[[ 1.24  2.03 -1.20  0.74  0.53  0.99]
 [-0.41  1.67 -0.10  0.02  1.39  1.85]
 [-0.37  0.28  1.26  1.84  2.24  5.07]
 [-1.67  1.06  1.35 -0.77  1.64  1.27]
 [ 1.45  0.23 -0.63  0.09  0.06  1.04]
 [-2.13  0.65  1.83 -1.05  1.41  1.08]
 [ 0.76 -1.49  0.68  1.23 -0.54 -1.74]
 [ 1.50  0.02 -0.14  1.33  0.04  1.54]
 [-1.09 -0.46  1.43  0.34  1.00 -0.38]]
->
[[ 1.24 -0.41 -0.37 -1.67  1.45 -2.13  0.76  1.50 -1.09]
 [ 2.03  1.67  0.28  1.06  0.23  0.65 -1.49  0.02 -0.46]
 [-1.20 -0.10  1.26  1.35 -0.63  1.83  0.68 -0.14  1.43]
 [ 0.74  0.02  1.84 -0.77  0.09 -1.05  1.23  1.33  0.34]
 [ 0.53  1.39  2.24  1.64  0.06  1.41 -0.54  0.04  1.00]
 [ 0.99  1.85  5.07  1.27  1.04  1.08 -1.74  1.54 -0.38]]

[[ 2.78  1.41 -0.75  0.02  1.20]
 [-0.13  3.20 -1.26  0.84  4.48]
 [-2.34 -3.20  0.84  0.49 -0.95]]
->
[[ 2.78 -0.13 -2.34]
 [ 1.41  3.20 -3.20]
 [-0.75 -1.26  0.84]
 [ 0.02  0.84  0.49]
 [ 1.20  4.48 -0.95]]

[[ 0.61  4.31 -3.46  0.59]
 [ 2.68 -2.81 -0.93 -4.96]
 [ 3.40  4.50 -4.83  2.16]
 [-0.46  1.03 -0.52 -3.99]
 [-2.51  1.40  2.68  2.36]
 [-3.86 -1.93 -3.92 -1.27]
 [ 0.63 -3.38  2.69  0.97]]
->
[[ 0.61  2.68  3.40 -0.46 -2.51 -3.86  0.63]
 [ 4.31 -2.81  4.50  1.03  1.40 -1.93 -3.38]
 [-3.46 -0.93 -4.83 -0.52  2.68 -3.92  2.69]
 [ 0.59 -4.96  2.16 -3.99  2.36 -1.27  0.97]]

[[-1.91  1.23 -0.77 -2.55 -0.82  1.17  2.49]
 [-2.42  1.72 -1.45 -0.40 -2.68  2.17  4.43]
 [-1.58 -0.60 -0.27 -1.77  1.81 -3.25 -2.01]
 [-0.79  0.62 -0.15 -2.54 -0.93  1.34  2.30]]
->
[[-1.91 -2.42 -1.58 -0.79]
 [ 1.23  1.72 -0.60  0.62]
 [-0.77 -1.45 -0.27 -0.15]
 [-2.55 -0.40 -1.77 -2.54]
 [-0.82 -2.68  1.81 -0.93]
 [ 1.17  2.17 -3.25  1.34]
 [ 2.49  4.43 -2.01  2.30]]

[[-2.43 -3.56  2.36 -1.45 -4.82]
 [ 3.77  0.02  3.72  2.64 -5.29]
 [-4.46  0.44  4.60 -4.90  3.99]
 [-4.65  3.80 -4.19 -3.68  0.44]
 [ 4.73  0.91  2.62 -3.46 -1.32]
 [ 4.02  1.92 -1.14  3.09 -0.33]
 [ 5.33 -1.62 -4.39 -0.73 -0.95]]
->
[[-2.43  3.77 -4.46 -4.65  4.73  4.02  5.33]
 [-3.56  0.02  0.44  3.80  0.91  1.92 -1.62]
 [ 2.36  3.72  4.60 -4.19  2.62 -1.14 -4.39]
 [-1.45  2.64 -4.90 -3.68 -3.46  3.09 -0.73]
 [-4.82 -5.29  3.99  0.44 -1.32 -0.33 -0.95]]

[[-1.03  1.97 -0.26 -1.98  4.17 -0.71]
 [-2.15 -0.13 -0.81  3.83  0.46  0.65]
 [ 1.69 -0.84 -0.68 -0.57 -0.12 -1.01]
 [ 1.71 -2.05 -0.32  1.43 -3.18  2.00]]
->
[[-1.03 -2.15  1.69  1.71]
 [ 1.97 -0.13 -0.84 -2.05]
 [-0.26 -0.81 -0.68 -0.32]
 [-1.98  3.83 -0.57  1.43]
 [ 4.17  0.46 -0.12 -3.18]
 [-0.71  0.65 -1.01  2.00]]
